[ 85 103 113 143]  nofor
[173 114 152 147]  Zivu
[ 85 103  82 143]  fis
[173 114  65 140]  zug
[138 115 129 151]  nimu
asked: [174 114 152 146]
Zivu
asked: [173 114  65 140]
zug
size: [173]
1

[123 145 151 138 132 142  97 107 164 159 124 136 139 138 137 134 135 140
 134 149 149 147 131 126 163 143 122 127 138 111 147 126  93 125 196 143
 124  87 121 142 130 138 147 136] -> Deg
[127 153 144 138 131 142  97 130 152 138 147 130 129 123 116 134 129 123
 134 149 130 133 131 126 121 143 122 127 129 119 147 117  93 140 196 143
 124 125 121 142 130 129 147 145] -> niva
[131 135 160 138 133 142  97 102 175 166 123 138 141 140 136 134 142 146
 134 149 161 150 131 126 168 146 122 127 144 107 147 122  93 122 196 143
 124  75 121 142 135 142 147 138] -> govob
size: [123 145 151 138 132 142  97 107]
8
size: [123 145 151 138 132 142]
6
asked: [128 153 144 139 130 143  97 130 152 139 146 130 129 123 116 134 129 123
 134 149 130 133 131 126 122 143 122 127 129 119 148 117  93 140 196 143
 125 125 121 142 130 129 147 145]
niva
size: [123 145 151 138 132 142  97 107 164 159 124 136 139 138 137 134 135 140
 134 149 149 147 131 126 163]
25

[120 129 129 138 157 125 148 107 138 157 118 102 125 117 105 111 144 148
 124] -> Niki
[135 131 122 129 157  88 159  73 106 129 123  82 116 101 116 111 107 156
 130] -> sevul
[135 131 122 129 157  88 159  73 126 129 123  82 116 101 116 111 146 156
 130] -> bef
size: [135 131 122 129 157  88 159  73 126 129 123  82 116 101 116 111 146 156]
18
size: [120 129 129 138 157 125 148 107 138 157 118 102 125 117 105 111 144 148
 124]
19
size: [120 129 129 138 157 125 148]
7
asked: [136 132 123 129 156  88 160  72 107 129 123  82 116 101 116 111 108 156
 130]
sevul

[146 152 134 152 146 159 131 156 131 144 141 138 140 150 151 154 131 139
 131 143 148 116]  buse
[106  97  95  85  67  76  98  74 125  86  69  88 111  80  78 117 137  90
  95 141 120 123]  Difus
[106  97  95  85  67  76  98  74 125  86  69  88 111  80  78 153 127 174
 154 122 143 121]  Kag
[106  97  95  85  67  76  98  74 125  86  69  88 111 112  78 117 137  90
  95 141 120 131]  vap
[140 155 141 156 164 169 147 167 130 157 166 157 140 163 156 141 127 142
 145 130 138 127]  beg
[106  97  95  85  67  76  98  74 125  86  69  88 111  80  78 117 137  90
  95 141 120 131]  maku
size: [146 152 134 152 146 159]
6
asked: [139 155 140 157 165 170 149 165 129 157 168 153 141 163 156 140 126 141
 143 128 136 126]
beg
asked: [106  97  95  85  67  76  98  74 125  86  69  88 111  80  78 117 137  90
  95 141 120 131]
maku

[108 118 119 114 128 128 121 128 130 122 119 119 125 129 105 123 126 133
 137 130 106 145 128 128 139 129 133 146 106 146  98 107 133 137 137 144
 139] -> moket
[113 121 116 139 129 152 117 133 128  87 132 133 104 129 105 136 131 142
 121 128 135 140 129 143 119 130 129 108 146 122 128  78 114 158 120 131
 153] -> litem
[132 134 132 126 129 113 137 129 124 158 117 123 148 129 131 136 129 141
 133 127 131 127 127  93 128 140 134 130 132 148 143 144 130 121 189 151
 108] -> Veza
[ 78 131 120 104 130 139 120 130 128 128 146 117 128 128 113 110 130 124
 122 129 139 121 130 135 108 136 146 131 116 132 122 130  85 149 131 128
 127] -> kib
asked: [108 118 117 115 129 128 122 128 131 126 122 121 126 131 105 123 127 132
 138 129 105 145 128 128 139 129 133 146 105 146  98 109 135 138 137 145
 140]
moket
size: [113 121 116 139 129 152 117 133 128  87 132 133 104 129 105 136 131 142
 121 128 135 140 129]
23
size: [108 118 119 114 128 128 121 128 130 122 119 119 125 129 105 123 126 133
 137 130 106 145 128 128 139 129 133]
27

[136 125 106 117]  ber
[142  66 135 107]  kubup
[134 127 121 129]  kip
size: [134 127 121]
3
asked: [136 125 105 117]
ber
size: [134 127]
2
size: [136 125 106 117]
4

[101 139 109 110 142 123 126 109 110  94 103 115  93  97 103 126 143  69
 124  78 118 141 113  99 128  78 130 113 136]  Dos
[120 132 118 117 126 133 129 113 131 117 109 123  87 124 105 131 133 102
 130 103 127 130  95 105 131  84 119 120 131]  vasa
[120 132 118 117 126 133 129 113 131 117 109 123  87 124 105 131 133 102
 130 103 127 130  95  89 131 117 134 102 109]  leso
asked: [120 135 117 118 127 132 130 115 131 117 110 122  88 125 104 132 135 102
 128 104 128 131  93  87 129 116 133 103 108]
leso
size: [120 132 118 117 126 133 129 113 131 117 109 123  87 124 105 131]
16
asked: [121 133 118 116 127 133 129 113 131 117 109 123  88 124 105 130 133 103
 129 102 127 130  95 105 131  84 119 120 132]
vasa

